Here is a tiny trained network, its code and every weight. The questions are about switching its units off for an input and a class, where a switched-off unit gives its printed mean instead of its output.

import numpy as np


def w(rows, s, z=0):
    codes = np.array(rows[::2]) - 128.0
    scale = np.full(codes.shape[1], s)
    scale[-1] = z or s
    return codes * scale


def norm(h):
    return h / np.sqrt((h * h).mean(-1, keepdims=True) + 1e-5)


def f(y):
    return np.maximum(y, 0)


def log_softmax(a):
    a = a - a.max(-1, keepdims=True)
    return a - np.log(np.exp(a).sum(-1, keepdims=True))


def net(x, mask):
    res = np.array(x, float).reshape(1, 8) / 4 @ E
    u = 0
    for l in range(2):
        y = f(norm(res) @ A[l][:, :-1].T + A[l][:, -1])
        res = res + np.where(mask[u : u + 14], y, B[l][:, -1]) @ B[l][:, :-1]
        u += 14
    return log_softmax(norm(res)[-1] @ U[:, :-1].T + U[:, -1])


A, B = {}, {}
E = w([
[124,129,128,126,127,128],'x0',
[131,129,127,127,128,127],'x1',
[139,140,75,79,118,249],'x2',
[124,125,142,221,249,177],'x3',
[132,130,128,127,128,128],'x4',
[133,129,129,128,127,129],'x5',
[130,129,128,127,128,127],'x6',
[133,109,173,207,33,178],'x7',
],0.0016)
A[0] = w([
[208,74,68,87,111,253,128],'0.n0',
[75,125,195,182,230,155,10],'0.n1',
[108,145,152,208,55,144,89],'0.n2',
[104,124,163,58,46,89,98],'0.n3',
[112,123,156,44,45,99,76],'0.n4',
[109,138,151,63,58,101,97],'0.n5',
[122,115,173,191,209,187,96],'0.n6',
[115,122,157,59,61,112,59],'0.n7',
[156,81,153,178,124,30,91],'0.n8',
[104,162,154,230,34,160,33],'0.n9',
[84,226,57,71,216,49,111],'0.n10',
[163,63,165,188,131,6,84],'0.n11',
[113,120,169,187,208,171,122],'0.n12',
[111,167,146,223,34,163,6],'0.n13',
],0.0025,0.0013)
B[0] = w([
[4,203,211,143,128,92,244],'0.n0',
[172,124,43,128,13,64,201],'0.n1',
[173,76,152,48,199,138,196],'0.n2',
[162,132,70,226,157,114,218],'0.n3',
[161,131,72,224,154,108,215],'0.n4',
[158,128,82,213,158,116,203],'0.n5',
[158,137,49,145,26,49,221],'0.n6',
[152,132,79,204,154,111,188],'0.n7',
[48,201,156,105,127,206,204],'0.n8',
[182,53,163,22,216,133,200],'0.n9',
[192,23,235,92,120,186,255],'0.n10',
[32,225,159,99,121,241,225],'0.n11',
[161,132,56,138,34,61,222],'0.n12',
[176,58,164,34,217,125,188],'0.n13',
],0.0028,0.0019)
A[1] = w([
[128,128,128,128,127,128,112],'1.n0',
[146,118,80,183,161,138,2],'1.n1',
[3,253,195,143,128,120,174],'1.n2',
[144,121,86,132,72,85,33],'1.n3',
[145,80,142,57,182,100,37],'1.n4',
[144,123,86,121,78,93,36],'1.n5',
[44,197,81,96,102,231,28],'1.n6',
[159,129,57,214,143,123,13],'1.n7',
[145,94,136,75,174,99,54],'1.n8',
[136,117,88,125,82,93,24],'1.n9',
[158,64,141,51,180,116,68],'1.n10',
[142,127,89,183,152,135,55],'1.n11',
[171,16,182,92,129,144,125],'1.n12',
[138,122,89,112,76,86,15],'1.n13',
],0.0035,0.001)
B[1] = w([
[128,129,128,128,128,127,128],'1.n0',
[144,131,70,137,66,81,162],'1.n1',
[52,249,154,54,136,202,255],'1.n2',
[145,137,42,185,200,116,186],'1.n3',
[143,53,176,159,70,190,194],'1.n4',
[138,138,64,186,163,109,176],'1.n5',
[44,222,253,161,184,26,222],'1.n6',
[174,132,11,100,71,51,210],'1.n7',
[143,67,175,144,81,178,180],'1.n8',
[140,134,66,181,149,114,169],'1.n9',
[150,46,185,166,56,180,210],'1.n10',
[155,133,47,115,69,84,167],'1.n11',
[139,20,143,28,234,151,221],'1.n12',
[149,145,29,217,158,103,168],'1.n13',
],0.0026,0.0024)
U = w([
[170,140,13,179,106,72,254],'0',
[163,13,187,84,143,173,111],'1',
[41,255,183,116,134,139,13],'2',
],0.0074,0.0008)

Each question gives the input, the list of numbers given to net, and the class t.
The units are the neurons (one row each of A and B). Each row of codes is followed by its name. A weight is (code - 128) times the scale printed after its matrix; where a second scale follows, it is the last column's (A, B and U).
mask holds one flag per neuron, layer by layer. A switched-off neuron (its flag False) gives its mean, the last column of its row in B, instead of its output. The means were averaged over made-up inputs and are rounded, as every weight is.
A unit's drop is (log p(t) with every unit on - log p(t) with that unit switched off) / (log p(t) with every unit on - log p(t) with every unit switched off).
The circuit of an input: a set's keep is (log p(t) with only the set's units on - log p(t) with every unit switched off) / (log p(t) with every unit on - log p(t) with every unit switched off). Starting from the 12 units with the biggest drops (on a tie, the unit counted first), units are removed one at a time, each time the one whose removal leaves the highest keep (on an exact tie, the one counted first), for as long as the keep stays at least 0.8.
units of the circuit, in order: the units of the circuit, biggest drop first
k most important neurons of layer l: the k neurons of layer l with the biggest drops, biggest first
drop of u: that unit's drop, to one decimal
input [-1,-2,-8,6,7,-6,-6,-5], class 2: units of the circuit, in order : [0.n11; 0.n8; 1.n2]
input [-7,5,1,-1,-1,0,8,-2], class 1: units of the circuit, in order : [0.n10]
input [-6,-3,-8,1,-8,6,3,-5], class 2: units of the circuit, in order : [0.n11; 1.n2]
input [-6,3,2,-5,6,8,-2,-6], class 1: units of the circuit, in order : [0.n10; 1.n10]
input [4,-2,1,6,5,-5,-8,-7], class 1: 3 most important neurons of layer 0 : [0.n10; 0.n3; 0.n4]
input [-6,4,0,-5,8,-8,-1,7], class 1: 3 most important neurons of layer 0 : [0.n9; 0.n13; 0.n2]
input [1,2,-8,-4,2,-6,-5,5], class 2: 3 most important neurons of layer 0 : [0.n11; 0.n10; 0.n8]
input [5,7,5,6,3,1,1,-1], class 0: 3 most important neurons of layer 0 : [0.n6; 0.n11; 0.n12]
input [7,-6,6,7,8,1,-4,-3], class 0: 3 most important neurons of layer 0 : [0.n11; 0.n6; 0.n8]
input [-4,0,-7,-1,1,3,1,-8], class 1: 2 most important neurons of layer 0 : [0.n10; 0.n0]
input [0,7,4,-4,-4,-3,4,-5], class 1: drop of 0.n11 : 0.6
input [5,-6,-7,0,-5,6,1,-1], class 2: drop of 1.n11 : 0.0
input [6,-2,-5,-3,2,3,1,5], class 1: drop of 1.n12 : 0.1
input [-2,-3,2,0,-5,-8,-3,-1], class 2: units of the circuit, in order : [0.n0]
